Below are the code and all the weights of a small trained network. Each question names an input and a target symbol and asks about switching units off, where a switched-off unit gives its printed mean instead of its output.

import numpy as np


def w(rows, s, z=0):
    codes = np.array(rows[::2]) - 128.0
    scale = np.full(codes.shape[1], s)
    scale[-1] = z or s
    return codes * scale


def norm(h):
    return h / np.sqrt((h * h).mean(-1, keepdims=True) + 1e-5)


def f(y):
    return y / 2 * (1 + np.tanh(0.7978845608 * (y + 0.044715 * y**3)))


def softmax(a):
    e = np.exp(a - a.max(-1, keepdims=True))
    return e / e.sum(-1, keepdims=True)


def log_softmax(a):
    a = a - a.max(-1, keepdims=True)
    return a - np.log(np.exp(a).sum(-1, keepdims=True))


def net(x, mask):
    ids = ['δζλστω'.index(c) for c in x.split()]
    T = len(ids)
    res = E[ids] + P[:T]
    u = 0
    for l in range(2):
        r = norm(res)
        for j in range(2):
            rows = slice(3 * j, 3 * j + 3)
            q, k, v = (r @ M[l][rows].T for M in (Q, K, V))
            z = softmax(np.where(np.tri(T) > 0, q @ k.T / 3**0.5, -1e9)) @ v
            o = O[l][rows]
            res = res + np.where(mask[u + j], z, o[:, -1]) @ o[:, :-1]
        u += 2
        y = f(norm(res) @ A[l][:, :-1].T + A[l][:, -1])
        res = res + np.where(mask[u : u + 4], y, B[l][:, -1]) @ B[l][:, :-1]
        u += 4
    return log_softmax(norm(res)[-1] @ U[:, :-1].T + U[:, -1])


Q, K, V, O, A, B = {}, {}, {}, {}, {}, {}
E = w([
[124,207,5,166,172,126],'δ',
[196,42,99,114,106,52],'ζ',
[144,241,155,152,96,124],'λ',
[123,155,125,176,173,13],'σ',
[75,179,167,68,193,78],'τ',
[79,134,154,193,147,147],'ω',
],0.022)
P = w([
[250,100,140,185,192,137],'0',
[68,89,130,193,91,143],'1',
[67,110,131,137,71,125],'2',
[92,116,120,120,74,109],'3',
[114,132,106,112,82,107],'4',
[124,142,99,113,86,88],'5',
[131,150,104,100,80,78],'6',
],0.012)
Q[0] = w([
[184,131,138,69,163,254],'L0H0',
[156,92,93,85,48,110],'L0H0',
[142,151,123,81,80,129],'L0H0',
[139,145,121,120,104,151],'L0H1',
[192,163,101,117,179,97],'L0H1',
[135,109,150,139,138,162],'L0H1',
],0.025)
K[0] = w([
[12,50,71,61,2,99],'L0H0',
[94,170,160,149,166,111],'L0H0',
[163,134,162,201,120,150],'L0H0',
[136,107,121,115,116,134],'L0H1',
[191,170,92,93,134,78],'L0H1',
[129,85,177,172,155,195],'L0H1',
],0.022)
V[0] = w([
[133,176,206,90,51,98],'L0H0',
[51,70,222,157,194,153],'L0H0',
[56,154,117,225,53,37],'L0H0',
[135,148,192,252,129,134],'L0H1',
[131,63,108,135,44,207],'L0H1',
[73,70,107,226,206,143],'L0H1',
],0.024)
O[0] = w([
[100,96,121,174,83,233,169],'L0H0',
[163,157,139,76,24,115,4],'L0H0',
[74,141,178,112,195,211,155],'L0H0',
[252,166,78,98,136,176,212],'L0H1',
[121,150,92,183,26,40,21],'L0H1',
[101,117,12,99,124,82,86],'L0H1',
],0.018,0.015)
A[0] = w([
[114,255,129,100,123,96,6],'L0N0',
[67,188,41,164,129,141,122],'L0N1',
[115,192,165,183,76,186,18],'L0N2',
[118,175,149,24,36,107,197],'L0N3',
],0.026,0.0022)
B[0] = w([
[200,167,127,107,185,141,169],'L0N0',
[136,126,41,139,190,207,184],'L0N1',
[45,131,178,113,49,175,254],'L0N2',
[131,154,194,255,204,128,199],'L0N3',
],0.02,0.0089)
Q[1] = w([
[36,166,109,115,200,169],'L1H0',
[90,114,143,38,67,27],'L1H0',
[76,65,77,144,76,168],'L1H0',
[199,125,129,157,57,168],'L1H1',
[162,3,155,89,98,142],'L1H1',
[61,104,76,73,78,140],'L1H1',
],0.03)
K[1] = w([
[229,79,135,156,68,82],'L1H0',
[63,228,13,210,139,192],'L1H0',
[169,237,210,175,172,83],'L1H0',
[123,89,135,91,2,169],'L1H1',
[84,206,133,230,71,135],'L1H1',
[185,141,92,233,117,157],'L1H1',
],0.025)
V[1] = w([
[156,110,109,6,145,151],'L1H0',
[115,149,118,120,156,43],'L1H0',
[188,135,118,131,77,78],'L1H0',
[58,115,124,105,99,108],'L1H1',
[71,212,66,184,128,138],'L1H1',
[206,107,123,113,144,156],'L1H1',
],0.022)
O[1] = w([
[68,148,246,143,134,94,200],'L1H0',
[150,88,169,123,80,236,91],'L1H0',
[146,92,132,123,156,252,98],'L1H0',
[159,135,146,94,157,207,7],'L1H1',
[109,198,168,177,127,138,87],'L1H1',
[91,85,121,155,101,63,242],'L1H1',
],0.015,0.013)
A[1] = w([
[140,169,48,99,97,86,50],'L1N0',
[132,60,135,140,23,74,82],'L1N1',
[63,156,88,83,68,200,106],'L1N2',
[151,60,86,114,3,123,1],'L1N3',
],0.026,0.0057)
B[1] = w([
[49,111,128,67,59,211,179],'L1N0',
[138,172,14,66,157,126,211],'L1N1',
[209,94,187,248,194,88,254],'L1N2',
[76,149,6,84,7,13,184],'L1N3',
],0.017,0.0041)
U = w([
[203,78,94,81,200,76,132],'δ',
[75,166,105,180,166,132,107],'ζ',
[61,147,202,2,97,149,136],'λ',
[155,74,98,78,50,188,255],'σ',
[216,210,171,137,111,155,49],'τ',
[142,15,151,130,37,30,128],'ω',
],0.006,0.0021)

Each question gives the input, a string of symbols that net reads in full, and the target symbol t.
The units are the heads (3 rows each of Q, K, V and O) and the neurons (one row each of A and B). Each row of codes is followed by its name. A weight is (code - 128) times the scale printed after its matrix; where a second scale follows, it is the last column's (O, A, B and U).
mask holds one flag per unit, layer by layer, with each layer's heads first. A switched-off unit (its flag False) gives its mean, the last column of its rows in O or B, instead of its output. The means were averaged over made-up inputs and are rounded, as every weight is.
A unit's drop is (log p(t) with every unit on - log p(t) with that unit switched off) / (log p(t) with every unit on - log p(t) with every unit switched off).
The circuit of an input: a set's keep is (log p(t) with only the set's units on - log p(t) with every unit switched off) / (log p(t) with every unit on - log p(t) with every unit switched off). Starting from all 12 units, units are removed one at a time, each time the one whose removal leaves the highest keep (on an exact tie, the one counted first), for as long as the keep stays at least 0.8.
units of the circuit, in order: the units of the circuit, biggest drop first
most important unit: the unit with the biggest drop
k most important neurons of layer l: the k neurons of layer l with the biggest drops, biggest first
which heads matter: for each layer, one digit per head in row order, 1 if its drop is at least 0.15 and else 0, layers parted by /
drop when u is switched off: that unit's drop, to one decimal
input λ λ λ δ τ λ, target λ: which heads matter : 01 / 10
input τ λ ζ τ τ, target ω: which heads matter : 11 / 01
input τ λ λ λ λ δ ζ, target ω: most important neuron of layer 0 : [L0N3]
input ζ ω τ λ, target σ: units of the circuit, in order : [L1H0 L0H1 L0H0]
input σ λ ζ λ λ σ, target λ: which heads matter : 11 / 10
input ζ λ λ ω, target σ: which heads matter : 01 / 10
input ω ζ τ ω δ, target τ: units of the circuit, in order : [L0H0 L0N3]
input σ τ λ ζ λ ζ ζ, target λ: which heads matter : 10 / 00
input δ ζ δ, target δ: which heads matter : 10 / 00
input σ λ λ λ λ δ λ, target λ: which heads matter : 11 / 00
input δ λ λ τ λ δ λ, target δ: which heads matter : 10 / 00
input ζ ω ζ, target τ: which heads matter : 11 / 00
input ζ τ λ ζ, target σ: which heads matter : 11 / 10
input ζ λ ζ, target σ: which heads matter : 01 / 10
input ω λ λ, target τ: most important unit : L0H0
input τ ω λ ζ λ, target ω: drop when L1H1 is switched off : 0.2
input ζ λ δ λ λ τ ω, target σ: drop when L1H1 is switched off : 0.0
input δ ζ ω, target δ: drop when L1N0 is switched off : -0.3
input δ λ ω, target δ: drop when L0H1 is switched off : -0.1
